Below are the code and all the weights of a small trained network. Each question names an input and a class and asks about switching units off, where a switched-off unit gives its printed mean instead of its output.

import numpy as np


def w(rows, s, z=0):
    codes = np.array(rows[::2]) - 128.0
    scale = np.full(codes.shape[1], s)
    scale[-1] = z or s
    return codes * scale


def norm(h):
    return h / np.sqrt((h * h).mean(-1, keepdims=True) + 1e-5)


def f(y):
    return np.maximum(y, 0)


def log_softmax(a):
    a = a - a.max(-1, keepdims=True)
    return a - np.log(np.exp(a).sum(-1, keepdims=True))


def net(x, mask):
    res = np.array(x, float).reshape(1, 4) / 4 @ E
    u = 0
    for l in range(2):
        y = f(norm(res) @ A[l][:, :-1].T + A[l][:, -1])
        res = res + np.where(mask[u : u + 4], y, B[l][:, -1]) @ B[l][:, :-1]
        u += 4
    return log_softmax(norm(res)[-1] @ U[:, :-1].T + U[:, -1])


A, B = {}, {}
E = w([
[176,120,145,112,194,115,83,80,68,216],'x0',
[133,143,209,213,116,39,172,92,97,166],'x1',
[94,208,168,212,122,126,71,207,129,158],'x2',
[176,93,227,134,253,164,71,161,112,150],'x3',
],0.0041)
A[0] = w([
[2,189,102,166,37,169,133,186,185,35,158],'0.n1',
[78,44,29,45,48,183,169,123,161,27,21],'0.n2',
[121,153,51,4,89,187,108,122,138,124,4],'0.n3',
[219,21,173,52,162,115,163,13,167,82,93],'0.n4',
],0.0042,0.0037)
B[0] = w([
[63,189,161,137,117,157,189,193,198,65,254],'0.n1',
[12,146,156,121,163,118,80,81,68,195,221],'0.n2',
[162,3,139,144,194,89,24,83,72,157,169],'0.n3',
[164,140,110,176,17,67,168,156,115,85,199],'0.n4',
],0.0057,0.0061)
A[1] = w([
[196,1,110,39,164,134,117,92,50,111,20],'1.n1',
[27,136,113,139,87,148,157,169,183,61,144],'1.n2',
[223,41,65,42,151,187,88,191,120,66,1],'1.n3',
[86,72,23,38,174,196,38,68,154,126,22],'1.n4',
],0.0063,0.002)
B[1] = w([
[169,140,17,136,58,92,179,80,176,20,184],'1.n1',
[86,191,102,30,117,231,137,181,218,111,255],'1.n2',
[166,166,56,144,48,111,219,124,229,5,162],'1.n3',
[134,3,144,155,174,91,37,59,31,124,184],'1.n4',
],0.0068,0.0081)
U = w([
[56,109,210,103,244,207,39,147,30,233,251],'0',
[207,32,86,150,90,36,112,28,45,93,29],'1',
[107,245,76,97,61,216,232,216,254,54,135],'2',
],0.0077,0.0021)

Each question gives the input, the list of numbers given to net, and the class t.
The units are the neurons (one row each of A and B). Each row of codes is followed by its name. A weight is (code - 128) times the scale printed after its matrix; where a second scale follows, it is the last column's (A, B and U).
mask holds one flag per neuron, layer by layer. A switched-off neuron (its flag False) gives its mean, the last column of its row in B, instead of its output. The means were averaged over made-up inputs and are rounded, as every weight is.
A unit's drop is (log p(t) with every unit on - log p(t) with that unit switched off) / (log p(t) with every unit on - log p(t) with every unit switched off).
The circuit of an input: a set's keep is (log p(t) with only the set's units on - log p(t) with every unit switched off) / (log p(t) with every unit on - log p(t) with every unit switched off). Starting from all 8 units, units are removed one at a time, each time the one whose removal leaves the highest keep (on an exact tie, the one counted first), for as long as the keep stays at least 0.8.
units of the circuit, in order: the units of the circuit, biggest drop first
unit that matters most: the unit with the biggest drop
top k neurons: the k neurons with the biggest drops, biggest first
k most important neurons of layer l: the k neurons of layer l with the biggest drops, biggest first
drop of u: that unit's drop, to one decimal
input [4,-2,-8,8], class 2: units of the circuit, in order -> [0.n4]
input [-7,-6,-6,0], class 0: units of the circuit, in order -> [0.n2 1.n4]
input [-7,5,-1,8], class 0: 2 most important neurons of layer 0 -> [0.n1 0.n4]
input [-8,-7,-5,5], class 0: top 2 neurons -> [0.n2 1.n4]
input [6,0,-4,-2], class 1: top 2 neurons -> [1.n2 0.n1]
input [-7,6,5,8], class 0: top 2 neurons -> [1.n1 1.n3]
input [1,-1,3,6], class 0: top 3 neurons -> [1.n2 0.n3 1.n1]
input [-7,-7,-3,-1], class 0: units of the circuit, in order -> [0.n2 1.n4]
input [-4,-6,-7,6], class 1: top 2 neurons -> [1.n4 0.n1]
input [6,0,-8,7], class 2: top 2 neurons -> [0.n4 1.n3]
input [-6,7,-5,7], class 1: top 2 neurons -> [0.n1 1.n2]
input [7,-8,6,5], class 1: top 2 neurons -> [0.n1 0.n2]
input [-2,4,4,3], class 0: 2 most important neurons of layer 0 -> [0.n1 0.n4]
input [8,6,4,-3], class 0: unit that matters most -> 1.n1
input [4,-7,2,5], class 1: 2 most important neurons of layer 1 -> [1.n4 1.n2]
input [1,4,5,4], class 0: drop of 1.n2 -> 0.1
input [-8,-7,-5,-2], class 0: drop of 0.n3 -> 0.3
input [4,-8,-2,-8], class 1: drop of 1.n1 -> 0.1
input [1,5,-3,5], class 1: drop of 0.n1 -> 0.1
input [3,7,-2,-2], class 1: units of the circuit, in order -> [1.n2]
input [0,6,-8,-5], class 1: top 2 neurons -> [0.n1 1.n2]
